Each row has a hidden value. The values are split into ranges, and the tier after each row names the range that its value falls in. Each part has its own value, ranges and names.
[ -45 -164   80   44  -90   65 -160  194  -15  182  -86   45  -61   -4
  -19  197   -9 -172  131   64  -92  216  231 -298  -12  -54 -136   73
  -67  334  -92  -73   45 -139  105   34   90  -13 -144  137   29 -164
 -271  -46] | (54)
[ -78   84  -33   31 -123   -2  -43  215   -2   80   31  144   50  -12
  145 -174   13  -95 -158   48   40   -7  126 -134  -36   72  -80   69
   19  170   -2 -176 -113 -120   63  153  -83   84  -63   68  -37 -249
  -92   95] | (55)
[  81   54  -15  140 -108   22  -39 -130  234   47 -101   76  -26   62
  -17  -69 -160  -31   31  192  200  158  -34  -24   67 -141  108 -117
   48  -55  224   28  -39  249  121  -37  -35   -7  -51   15  137   96
  236   27] | (60)
[ -46 -147   36  -82 -106   62  -72  151 -118   57  -19  -75  -33  -84
  -84  132   40  -81  108   16  -71  214  180  -77  -35  -32  -82   11
 -141  222 -103   -7   55 -178   40  -41   80  -68  -79  127    0    8
 -173   -4] | (60)
[ 106  -97  -35  111  -75    5  -72 -111   82  -60 -100 -115 -160  -11
 -101  244  -92  -65  300  165   69  169  191 -157 -100 -165   13  -38
  -30  155    5   32   69   94   25 -130   93  -40  -66   73   65   39
 -119 -117] | (60)
[ -32 -230   60  -50 -204  166 -191  360  -69  134  226  159  110   11
  149  181  154 -144 -126  110 -370  108  163 -223  -21  -50 -195  161
  -96  238  -65  -54  -22 -334  204   88   41  211 -285   55   18 -384
 -369  -21] | (60)
[  88  -41  140  298 -164  291 -162  143   26  145  155   86  121   35
   30  -37  -95 -361  -82  115   96  127   82 -119   14   76   19 -110
   27   71  179 -252   32  162  195  193  -21   18  -53  -79  165  123
   83  141] | (59)
[ 166  166 -138   34   38 -194   60 -392  440 -145 -548 -271 -122   -4
   -5  129 -313  198  450  160  257  290  -37 -135  290 -398   -5  -68
  -67  -78  139  139  -29  140  -77 -426  135  -68 -175   39  103  208
  149 -259] | (54)
[ 154  218 -108   79  -52  -26   47 -193  333 -122 -247 -160   89    7
  151 -116 -236   73  105  127  193  145 -109  -19  287 -213  -15  -79
  -44 -186  218  -43  -99   95    8 -217   29   46 -179  -76   99  167
  225  -93] | (59)
[ -50  -90  341    9 -281  328 -192  601 -133  189  440  323  400 -164
    4   16  259 -278 -311  -27 -104  152  127 -124  -78  149 -112  149
  -68  229   84 -203   10 -427  209  318 -207  171  -30 -144  147 -141
 -206  319] | (45)
[ 155   10  145  204  -84  148  -33   19   60  -95   48  -79   33 -162
 -275  109  -37 -118  217   39  331  147  190  -70 -200  -43   87  -41
   31  132  140 -100  132   55  -17    2 -100  -79  186 -154  154  297
  -14   53] | (49)
[ 197   -3  277  359 -166  346 -124  269  102   -1  354  200  234 -141
 -223   23   68 -233  -63   58  299   18  180 -155 -292   29   78   60
  172  149  292 -233  120    6  125  249 -279  119  212 -354  240  122
  -73  154] | (49)
[ 132  -70  -23  153  -94  230  -84   23   -3  -31   33 -209   62    8
   74   31 -126 -205   63   79  -38  126   78  -46  106  -37  -72 -104
  -88    0   69 -179   44   52   88  -48  132    0 -170  -48   71  181
   -9  -72] | (59)
[-228 -195   16 -223 -137  172  -62  404 -262  278  111   93  103  -16
   44 -241  116  -76 -356  -92 -250  140   42   94   98  128 -134   10
 -155  160  -99  -80  -35 -281  165  148   37  -41 -138  187  -82 -109
  -52  101] | (54)
[  82  -18   34  -87  -15   17   32   90   32 -165 -129 -249   38 -231
 -189  184   29  117  296  -68  101  180  207 -110  -58 -164 -119  125
 -121  201  -56   -7  100 -334 -122 -210   15  -38   14  -75   16  128
 -274 -153] | (49)
[ -61 -133    2  -70 -124   74  -95  185  -23  131    4   55   19    7
   48   33   26  -57  -56   64 -156  160   93  -98   55  -59 -105   42
  -92  157  -32   -9  -18 -161  129    6   55   39 -179  116    8 -147
 -129  -23] | (60)
[ -41 -134   42  -79 -106   53  -63  154 -109   37    0  -58  -28  -99
 -103  127   55  -65  107   14  -41  192  188  -74  -74  -32  -66   26
 -123  226  -92   -5   52 -187   31  -31   49  -59  -48  106    2   -4
 -184    4] | (45)
[  73   66  -50  154  -75   52  -26 -102  222   64 -128   28   -8   79
   36 -147 -190  -39  -16  146  176  117  -40  -28  122 -113   59 -112
   47  -65  211  -49  -50  232  114  -26   -7   -9  -79    5   99   94
  228  -16] | (54)
[-107 -107 -194  -45  -95    4  -42  242 -193   23  119   19 -105   25
  164 -108   79  -60 -155   43 -213 -137  255 -121 -177   79 -156  118
  -13  267 -194 -163  -76 -194   43  120   44  103 -130  168 -191 -421
 -343  -85] | (55)
[ -94   13  -35   15 -114   23  -60  220    8  151   14  153   31   27
  129 -170    1  -79 -179   47  -26   19  104 -129    1   48  -91   66
    9  169   -4 -146 -101 -107  107  143  -47   68 -101   95  -38 -263
  -89   57] | (59)
[ 132  -32  226  303 -214  244 -164  122   57   62  263  194  111  -44
 -119  104    1 -320    4  173  210  144  132 -121 -182   35  124  -76
   74  106  224 -140   65  159  170  200 -144   42   83 -132  232  118
   53  228] | (45)
[ -30 -234   61  -52 -204  174 -190  363  -79  133  232  148  112    7
  144  186  155 -151 -124  105 -374  109  170 -218  -20  -46 -197  159
 -102  241  -69  -57  -14 -339  200   85   46  204 -284   55   16 -373
 -374  -21] | (60)
[ -76 -259  -80  -48 -132   45  -92  240 -134   84  212  158 -134   28
  -32   67  159   -8 -108  108 -226  -55  259 -125 -305  -18  -66  141
   23  298 -122   14    4 -163  127  114  -14  106  -64  142  -93 -425
 -360  -79] | (45)
[-142 -116  132 -141 -133  110  -52  285 -234  143   51    8   55 -151
 -161  -23  105 -121  -43  -86   18  238  154   36  -52  109  -39  -21
 -155  233  -92  -57   53 -225   45   87  -13 -146   45  128    8  114
  -63  175] | (45)
[ 122  -37  225  301 -217  239 -170  119   54   76  251  197  102  -34
 -115  109   -4 -328    7  173  201  153  129 -124 -172   39  121  -83
   67  111  217 -135   62  166  176  200 -135   35   74 -114  234  118
   57  231] | (45)
[  -5   10 -123  -82  -59 -161   38  -24  180  -45 -120   77 -119  -23
  -54   -2   10  232   69  119   73   33  106  -89 -119 -203    0  118
   37  124   24  133  -62  -88    4 -109  -69   67  -24   80  -35 -247
 -115 -125] | (45)
[ -43 -146 -157 -114 -139   -2  -24  133    9   20  155  145  -52   57
   77  -65  107  131 -193  142 -213  -56   82   -3 -133 -108  -45  109
    9   87   -7   86  -82 -137  134   13  -32  166 -143   99  -76 -382
 -169  -95] | (45)
[ 254  224 -275    3   -1 -267  139 -516  552 -341 -394 -215 -122   22
   42   71 -254  404  363  274  250  117 -113   -4  164 -502   83  -32
   11 -255  244  266 -102  184  -81 -491   32   88 -162  -51   85   81
  193 -312] | (45)
[-228 -198   18 -219 -138  175  -66  402 -266  277  113   90  100  -15
   39 -238  116  -84 -352  -90 -250  142   49   93   92  130 -135    7
 -157  162  -99  -82  -31 -278  168  153   38  -46 -137  188  -79 -106
  -51  102] | (54)
[  35  101 -109 -118  -55 -149   83  -57  248 -111 -156   10   -6  -70
  -36  -56  -17  287   65   89  132   78   10  -13    5 -241    2   98
   -3    1   97  139  -79 -127  -26 -185  -90   73  -38   -2    6 -104
   -6 -110] | (45)
[ 150  -92   64  151 -152  188  -99   11   12  -71  141  -78   39  -51
  -72  168  -28 -177  129  144   46  155  124  -48  -83  -73   36  -75
  -47   48  103  -59   77   59   89  -27   23   16  -49  -67  135  158
  -34   18] | (45)
[  99   73   76   17  -88  -85  -49   14  255  -81 -163   -1   39 -123
  -54  253  -21   64  290  108  138  218  139 -263    0 -234  -65  135
  -44  168   60   52    2 -194  -20 -158  -45   76  -78  -45  112  -75
 -188  -67] | (45)
[ -32  -48   51   63  -76   46 -120  209  -39  100  -96  -42  -12  -53
   46  129  -29 -196  137   14  -29  150  252 -299   -7   14 -175   84
  -78  326 -121 -186   16 -191   29   44   75   -9 -123   94   -6 -141
 -293  -26] | (59)
[ 262  -66  195  385 -218  443 -128  143    7  -83  497   76  224  -73
 -145   11   26 -317 -110  142  190    4  102   33 -254   57  144 -105
  108  -38  325 -227  120  176  182  211 -178  106  134 -336  251  275
   77  170] | (49)

New part:
[ -28  -66 -119  -70   16  -70 -213   39  126  166  -45 -120  187 -125
   40  -95   67 -116    4  -18  130   97  -39 -120   65   38 -146   28
 -100   16   32  -78  -21   -2  -31  -43 -231   41 -252   29 -281  -48
  -24  -66] | zos
[  37  -93  -77  -45  -24   65 -177  113   23    0   -2   10   -7  -59
   19   81  -46 -117  -26   13  -96    3 -123  -34   44   66   13  -38
  -97  -45  -66  -67  -27    4   -7   28  -85   26 -212   -6 -165  -29
   26  -13] | vid
[  16   12 -182  -28   11  -85 -131   69  118  114    0 -150  164  -21
   46 -117   27  -99   60  -92  198  139  -74 -199  -22   36 -155  -38
 -167  -34   16  -13  -53   16  -32 -118 -175  -25 -379  -46 -107  -50
   79  -88] | zos
[-244 -338   39  187  119   71 -105  372   39   90   68   89 -263 -162
  -14  125 -402 -315   -2  251  -60 -410   30   83  322  186 -123  -86
 -228  105  143  -95 -289 -308  208   84  -94   25 -170   18 -291 -177
  169  395] | zos
[ 158  219  -46 -110  -60 -135  -58  -10  108 -118  -52    7  -43  145
  123  -80  153   49  136 -161   56  335 -299 -137  -59  -43  154 -183
  -29  -40 -206  146   67  112   -7  -17  241  125 -287 -115  291  -16
  243 -320] | rin
[  77   41 -127  161 -352 -117 -357  -76  -71  -56   55 -125  196  153
  108   74  162  -62  -97  131   34  253  193 -147  -35    3 -171  -26
 -102   60 -162  119   64  -19  -13 -232 -161 -107 -310   34 -181  112
   42   -8] | zos
[ 276  127 -201   10  -73   11  -72  143  -25 -127   74   91  -87  209
   13   80  -31   85  109 -168  -39  211 -348 -187 -114   15  173 -126
  -98  -36 -148   84  -53   37  -25  -25  194   -5 -462 -196  188   15
  217 -138] | fipi
[ -46  -50  -83  117  173   50  -43    7  -94   41   21 -202   68  226
  -10  -30  156   -6 -147 -245  264   78   83 -323 -229   95  -10   76
   39 -113   59  -37    1  -49 -216  -14 -323 -365  -95  -51  -82   30
 -104 -158] | pepos
[-222 -267  -48  182   76   86  -29   99 -155   82  140   49 -109  -48
  -95  104 -185 -274  -53   71  -71 -285  240   60   74  144 -162 -153
 -138  155   69 -111 -242 -213   97 -126 -150 -144   95  166 -336  -25
    2  259] | zos
[-131 -114  186  156  147   69 -168   81   24   49  -56  -80  -69  -20
   93   57  139  -25 -205  122  121  -19   26  -86  122   99   29  120
  218 -106   75   49  -61 -141  -97  239 -178  -31  -67    9 -219  -40
 -125    5] | Neza
[   3   16    6   45  231  -50   96  215   90   40   25  155 -265   48
    8  -50 -110   14  171 -115  110   -6 -332  -79  123   67  160 -161
    2   84   53   76 -240 -149   79  138  270  139 -229 -127  141 -125
  245  -37] | gukep
[ 258  128 -227 -136  137  111  152   99   96   72   81  121    9  -20
  -34    1   23  131  203 -361   22  220 -527 -176  -86   61  139 -150
   32 -132  -43   26 -207  143  -85   49  205  154 -430 -171  149    3
   66 -252] | gukep
[ -30  -45  115  131  190  110  -73  171   50   -5  -35  -68 -130   61
   92   61   69   28 -130   -3  146   21 -157 -180   42  105  110   88
  162 -213   57   77  -75  -90 -120  263 -101  -59 -251 -129  -11  -65
  -25  -62] | Neza
[ -92 -241  230   14   49  161 -177   66 -134 -103  -46  222 -294  -31
   -2  257    8 -100 -177  134 -349 -178  -25  184  171  102  259  -24
  165   82 -109  -99    5 -130   17  272   49   54  310  132 -246    6
  -93   37] | rin
[ -55 -217  144  -18   93  143 -131   83 -117  -59  -24  222 -265  -39
  -41  205  -23  -87 -111   54 -301 -162  -84  151  132   93  246  -46
  117   99  -83 -118  -39 -114   13  227   67   50  242  111 -227   -7
  -65   22] | rin
[  97   -4 -177  179 -401   28 -282  -83 -177  -99  152  -58  174  119
   46  203   88 -109 -105  121 -142  170  225  -69  -85   43 -189 -115
 -122   17 -210   90   -7   25    2 -298 -137 -133 -257   79 -206  166
   -8   65] | zos
[   6  -54   16  -66  251   71  101  214   45  -23    2  174 -303    6
  -28   23 -143  -47  117 -159  -63  -85 -354  -14   64   85  240 -162
  -22    1  -11  -43 -152  -67   42  182  219   99  -90  -88  119 -121
  178  -80] | rin
[ 318  100 -348 -108 -268  -50 -376 -177   20  184   20 -105  527  -42
    9   -5  355  151  -37 -137   71  482 -110 -254 -116  -32 -147  147
   49   26  -92  -28   47  175 -210 -171 -266   43 -453   22 -416  184
 -247 -242] | zos
[-147 -311  234  -20  115  124 -319   47 -132  -54 -136   91 -207  -31
  -12  181   67 -136 -286  155 -245 -199   89  127  135   81  234  137
  159   83  -45 -197  130 -155  -66  305 -194  -73  377  171 -416  -23
 -193   16] | fipi
[ -35  -49   73  -15   82   75   32   91   23  -36   21  138 -202  -52
   31   85  -38  -91   49  -27 -127  -32 -186   60  109   86  121 -191
   29  -15  -85   25 -129  -27   60  103  177  137  -30   13   35  -44
   96  -48] | gukep
[-338 -288   95  186  178   57  -21  111  -50  119   47  -63 -112  -53
  -10   38  -99 -274 -115   69   82 -284  258   -4  120  175 -163  -60
  -59   57  121  -86 -177 -224   50    1 -253 -166  143  132 -294  -67
  -32  184] | pepos
[ -78  115 -149   62   27   48  264  -56   15   46  200  -37   50  -93
    7  -56   -7 -179  180 -142   51   75   -3    0  -82   69 -242 -422
 -108 -115  -70  139 -312  109   85 -318  148   73 -204   74  122    4
  134  -31] | Neza
[ -82  -74 -227 -130  124   58  132   -1   -4  133  117   22   63 -192
 -119  -71 -119 -263  171 -190  -69  -81  -29   60  -58   64 -173 -306
 -228   47  -15 -149 -219   77   72 -259  -16   36  -20  150 -157  -41
   51   -9] | vid
[ -78 -211  -56   25   -2  -10 -206  101  -11  142   33  118  -14 -172
  -52   61 -100 -165    1  134 -111 -128   17   93  213   76  -82  -47
  -81  232   39 -121 -173 -159  101   -6  -70  112  -43  133 -434  -34
  -11  171] | vid
[-104 -167  -19  224 -179  -77 -292  121  -52   18   71   32  -44    4
   41  116 -114 -187  -57  274  -43  -89  188   18  201   79 -161  -62
 -148  204  -16   29 -125 -230  144  -99  -92  -10 -178   75 -313  -13
  113  262] | zos
[  93  -84 -196  222 -189  -40 -291  -56 -228   77  140   58  141  141
  -80  127  106   31 -101   43  -11  111  191 -115  -24   37  -98   30
   22  283  -11   -7 -125 -174  -38 -180 -144 -146 -134   99 -437  152
 -105  116] | zos
[-260 -178   32  -15   52   77  -72  -38   69  129  -16 -218  152 -174
   71  -10   86 -290 -120    3   67  -70  215  -33   28  136 -258  -57
  -73 -154    0  -93  -17   46  -43  -82 -376  -92   44  155 -270  -19
 -140  -37] | pepos
[-216 -189   12  182  -25  -17 -108  245  171  156   51  -87  -10 -159
  116   41 -186 -249   14  195  130 -150   48  -59  281  178 -290  -71
 -198  -21   92   45 -235 -172  147  -24 -168   66 -368  -25 -193 -110
  142  230] | pepos
[  52  -18  188  -19 -132  -95 -358   64   84 -106 -146   88 -136   44
  168   99  144   20  -90  184 -109  159 -168    7  218    5  217   50
  112   70 -165   82  136  -72   22  244  103  189 -105  -25  -70  -23
   86 -118] | rin
[ -18 -231  226   64   64  205 -252   57 -111  -18  -59  166 -175  -40
   21  280  141   39 -266  125 -237  -73  -70   61  172  123  254  156
  330   -4  -36  -67   -6 -129 -110  380  -86   36  171   76 -357   54
 -260   -7] | gukep
[-214 -181    6  -21  -91  -43 -193 -181 -131   70   28   26   80 -161
  -47   20   88 -302  -78  127 -191  -86  351  211   80   22 -175 -178
  -65  254  -94 -134  -28  -51   91 -215 -136   16  362  370 -466   44
 -108   75] | vid
[ 416  303 -316 -261 -122   74    1 -339 -122  -56   59    9  315  163
  -46    3  473  236   59 -517  -88  591 -290 -215 -441  -73  170 -134
  176 -126 -299   18  116  402 -292 -192   90  -21 -138    6   89  248
 -187 -583] | rin
[   1  -68 -159  -10  287  183  197    1  -33  258  149  104   69 -194
 -149   -4   45   13   76 -258   39  -17 -175  -39  -24  113  -56 -120
  154   -5  139  -84 -380    1  -83   -3   -3   80  -63   80 -265   27
 -197  -36] | Neza
[-101 -139   32  265 -233  -21 -309    7  -73   25   57  -94   92   71
  104  158   99 -110 -191  215   32   40  281  -94  108  110 -195   40
   -3   60  -46   80  -41 -153    7  -83 -248 -120 -150   73 -317   85
  -55  132] | pepos
[ -80  -35 -144  248    1   32  169   94  -49  152  280  181  -70 -141
  -71   61 -184 -126  192   56  -18  -96    2   84  162  114 -246 -359
  -69  174   65  130 -534 -158  211 -236  245  178 -245   83 -144   -2
  149  284] | Neza
[ 345  184 -182 -114  -84   14 -107  -89  -35  -31   22  101  105  146
    3   48  272  233   56 -281  -48  412 -361 -188 -159  -23  220  -35
  152  -10 -178   58   17  155 -164   14  153   77 -280  -94   40  131
  -41 -349] | rin
[-112 -216  102  343 -109  -54 -394   84 -128   46   13  -29  -26  167
   61  160   84  -21 -262  248   92  -39  273 -133  162  113  -55  189
  101  197   63   36  -38 -331  -27   88 -273 -188  -67   40 -426   57
  -88  190] | pepos
[ 195  186 -134   77  -40 -100 -135  -84   23  107   39  -30  192  107
   53  -67  309  211   21 -134  230  403 -166 -253  -54  -19    3   27
  198   37  -10  163 -104    8 -131  -29   35   69 -376  -72  -84   90
  -49 -209] | Neza

[   5 -165   83 -171 -149  247  -22   51  -78 -316   79 -113 -301   79
  138   74    5  132 -295 -212  299 -140  -40  165 -195  -75    9  -36
   86   14   83  718  -34  252 -118  -39 -164 -184   -4   41  215 -143
  222   13] | (256)
[-103 -231 -229   99  -83  237 -401  -98   31  239 -267   61  412  465
 -319   68  224 -469  150  329 -175  -36  211  -97  -24  315 -149 -219
 -565 -642 -248  176  313  -29 -259 -182 -150  597 -230  204  252  -34
  -84 -204] | (259)
[  23  -63   -1 -159 -162  239   -8   37  -32 -251   99 -134 -228   30
  116   20    8  104 -235  -77  349 -123   61  280 -259   46 -138  -47
 -165 -186  -16  624  -99  309  -71  -27 -226  -89   27  -65  361 -238
   97  -67] | (263)
[-453 -183 -360    1 -264  103   31  308  335   -7  -97  374  366  511
 -267   69  391 -140 -298 -103  239  -64  414  -81  -53  347  278  -71
 -373 -125 -177  324  241   95   52    4 -221  243 -103  324  217  -22
   -3  107] | (260)
[  73  333 -131 -227 -262   48   41  106   18 -131  332   99 -246 -186
   99  123   47  228 -344 -318  567 -174  261  374 -327   -2  -81  196
 -258  -14 -102  559 -260  303  -17  -24 -358 -465  184 -149  298 -374
   80   -1] | (263)
[ 121   21  246 -121 -305 -174  323  239   37   19  339  119  247 -360
 -346  -39 -167  277   89 -305   99 -526  259  563 -153 -199   52  310
 -170    4   87  -33  -81 -130  -75   -4   72 -356  -40  -18 -117  219
   31 -388] | (259)
[ 164   28  227 -197 -200   16  284  128  -58 -204  288  -57 -198 -349
  -27   11 -188  337 -117 -407  318 -411   81  516 -224 -244  -58  211
   47  125  152  323 -218  179  -42   42  -71 -484   91 -124   87  -36
  170 -202] | (256)
[  23   11  -20  -35  -17  164  -55   48  -60 -127  -11  -86 -135    0
   41  -33  -73   95  -33 -208  156 -157   65  172  -72  -15 -131   -8
  -12  -18   25  176  -94  238  -75   21  -92  -36   97 -115  233  -66
   72  -45] | (256)
[-213 -211  -12  139  315  208  -90  163  -54 -218 -447 -118 -201  276
   -1 -198 -107   19  192 -388 -190  -52 -205 -173  313  -75  112 -216
  605  270  149 -262   56  193   41   96  222  327   51   16   80  337
  151  161] | (264)
[  -6   16   17 -125 -271   31  -75  119   31    0  186  131  159   34
 -184   52   64   19 -106  -56  133 -201  222  236 -195   43   71   71
 -298 -248 -108  414   53  -64 -173 -140 -110  -56 -117   86   66   -2
   19 -172] | (259)
[-428  253 -406  144  175   72  -78  365  193  -78 -200  281   52  285
   90 -169   67  177 -132 -541  188   47  315 -241  212  202  182  -24
  194  436  -40 -324 -113  293  124  196  -47  114  305 -157  198  100
  -55  409] | (264)
[ 105  -37   99  -49 -103  -47  -46   30   20  172  -78   10  206  -42
 -544  -87  -18 -267  429  169 -232 -265   26  433  -84   23  -22  -76
 -305 -702 -232  -45  136 -210  -47 -227  116  395 -324  143   72  213
  -58 -475] | (260)
[ 289  319  303  -17 -309 -279 -156  186 -202   -7  464  -58  138 -439
 -135 -117 -291  413  250 -161 -132 -344  130  437  -20 -274   17  396
  -25   69   38 -257  -51 -372 -240 -163  255 -315    3 -145 -289  370
  -76 -378] | (260)
[ 473   80  310 -116  -14   10  -75 -170 -329  -16   76 -288 -358 -425
 -154   47 -288   37  357 -204  -75 -384 -235  498  -83 -404 -269  139
  158 -175   70   44 -129   25 -166 -150   64 -247  -17 -107   10   36
  195 -416] | (256)
[-466 -325 -433   49  112  314  153  160  298    8 -472  283  133  561
 -212   70  316 -291 -197 -330  246  -89  258 -194   57  289   88 -254
  -98    1  -54  177  111  455  136  177 -287  312   42  212  410 -144
  133  235] | (264)
[  12   73  -28   62 -189  -97 -170  146  -45   66   66   90  180   16
 -225   21   15   58  141 -177  -84 -221  158  102   87  -72   76  177
  -56   44  -34 -177  120 -156 -129  -97   68  -31  -17  101  -99  214
   13 -154] | (260)
[ -34  -78    1 -148 -122  166   30   76   25 -129   42   39  -96   65
  -67   49   40   17 -167 -192  235 -179   93  211 -184    8   19  -31
  -87 -136  -24  504  -32  185  -73  -42 -163  -69  -41   42  208 -105
  131  -54] | (264)
[-212  -54 -404  217  205  388 -479  -64   17   66 -431  -91  157  515
   72 -123  107 -301   94  197  -60  178  188 -273   91  434 -322 -339
 -352 -378 -192  -68   99  330 -134   13 -171  711   78 -136  518 -139
 -163  103] | (256)
[-433 -410 -282   64 -154  236   28  220  219  -32 -202  273  361  564
 -157  110  305 -112 -312 -228  175 -131  346 -251   44  235  183  -83
 -182  140   37  285  251  192  -82  102 -208  146  -18  293  167    5
  104  158] | (259)
[  73 -191   97  -79 -243  164  -42    7  -74  -41  168  -14  150   25
  -54  104  -28   74 -151 -104  147 -297  205  174 -180  -41 -116   97
 -261  -62   93  428   42   76 -288  -32 -154 -183  -15   20   93  -63
  102 -185] | (258)
[ -48  329 -178 -135 -164  -12   42  181   83  -25  220  239  -65 -104
   -8   73   47  190 -244 -431  414 -188  328  225 -173   11   38  194
 -156  120  -84  253 -204  211   -8   23 -254 -363  191 -120  172 -189
   50   63] | (264)
[  80 -377  307  -55  119  166  -23    3 -195 -212 -276 -231 -312   67
 -197  -39 -140  -83  259 -246 -241 -244 -410  140  112 -315  112 -158
  560  -35  159  174  132   -8  -83 -111  235  134 -213  211  -64  320
  310 -176] | (258)
[ -58  -33  -93   31   12  238  -96   62   -3 -125  -75 -133   -2  110
   78 -134  -65   57  -15  -20  135  -75  147  137  -79  161 -227 -111
 -202 -180  -24  116  -74  290  -70   52 -101  210   94 -187  373  -83
  -58  -50] | (263)
[ 250  369  333  -91 -195 -146 -112  187 -174 -112  481  -90   30 -454
   40 -216 -373  480  114 -173    0 -269  137  471 -146 -189  -35  272
  -28   -5   39  -11 -212 -205 -236 -113  194 -279   54 -330 -125  257
 -105 -275] | (258)
[ 142   19  342  -77  -88    1  254  206  -92 -253  257 -178  -77 -384
   23 -223 -379  475   68 -337  107 -392   54  502 -107 -226  -94  176
  145  169  227  -36 -232   92  -59   99  161 -281  110 -282   28  218
   37 -236] | (256)
[ -84  -81  -86  -33 -138   30  -31  119   47   54  -56  168  116  141
 -274   98  123  -94    6 -230   47 -223  142   86   -2  -16  117   47
  -73  -55  -57  132  115    1  -74  -72  -72   -9  -73  196   27   65
  110  -91] | (259)
[-111 -285  -21  142  319  294  -89   66 -145 -311 -487 -328 -394  238
  114 -173 -130   30  205 -324 -114  -49 -318 -100  289 -114  -84 -232
  602  252  188 -217   11  359   70  122  155  281  117  -33  231  188
  189  111] | (263)
[-214   50 -420  121  210  352 -575  -43  -69  -88 -419  -46 -245  540
  197   21  190 -242  -72  -84   46  263  -29 -400  148  235  -74 -290
   97  -67 -168  191   85  336  -87  -61 -193  424  109    4  386 -173
   54  325] | (256)
[ -93 -280 -231   77   60  388 -316 -164   15  142 -362  -49  228  451
 -168   33  152 -452   89  267  -62  -19  151  -85  -68  324 -295 -317
 -486 -609 -177  268  192  229 -209  -78 -228  601 -130   68  442 -177
  -35 -127] | (264)
[-123   29 -152   64  128  186 -102  100   27  -73 -200  -35  -32  148
   -8 -143  -42   -5   74 -166   53  -55   98   44   41  128 -109 -130
  -11  -82  -46  -73  -58  255    1   57  -36  260   96 -136  296   16
  -22   35] | (256)
[ -64  -27   -9 -104 -128  102  -11  119   42  -64   56   97   32   70
 -116   14   31   26 -108 -177  156 -178  152  176 -135   32   60   -5
 -119 -133  -50  360   -3   82  -94  -56 -102  -22  -50   42  137  -10
   68  -68] | (258)
[ 322  446  290 -100  -13 -142 -136   94 -221  -87  277 -155 -239 -497
  -28 -208 -379  319  305 -233  -63 -236  -73  506  -78 -268  -72  184
  176  -97  -31 -136 -258 -129 -109 -147  216 -184   46 -318  -57  223
  -31 -275] | (264)
[ -31 -115   40 -148 -128  235    2   73  -18 -266   66  -85 -201   80
   90    6    1  107 -244 -144  288 -128   38  203 -210   17  -31  -67
  -44 -104   23  616  -55  256  -82  -24 -165  -65   -3  -18  275 -143
  129  -19] | (256)
[-158   69 -286   67 -241  186 -786   20  -73   -1    9   70  189  551
   90   92  284 -178 -195  276  -39  246  195 -352  -15  311   81 -105
 -355 -309 -278  497  316 -137 -364 -298 -158  371 -129  178  127  -55
  -87  111] | (260)
[-142  117 -214   81 -258  -13 -197  212   12   50  201  252  312  144
   39  120   96  230 -248 -373  190 -170  451 -149   53   40   71  288
 -173  432   57  -13   46   23 -240   43 -160 -319  223   -6  -55   20
    6  116] | (259)
[ 397  330  268    2  -93 -237 -275   14 -319  102  211 -113  -76 -431
 -217  -34 -292  175  469 -238 -281 -328  -96  361   93 -395  -48  308
  197   14   11 -378  -49 -328 -230 -223  265 -244   -7  -98 -293  340
   40 -378] | (259)
[-417   86 -315   11 -100  265    6  355  269 -282   79   74  177  299
  280 -270   66  289 -419  -32  463  100  484   52 -189  495  -63 -139
 -435  -74 -107  314 -160  421   53  179 -234  246  205 -291  555 -178
 -235  234] | (263)
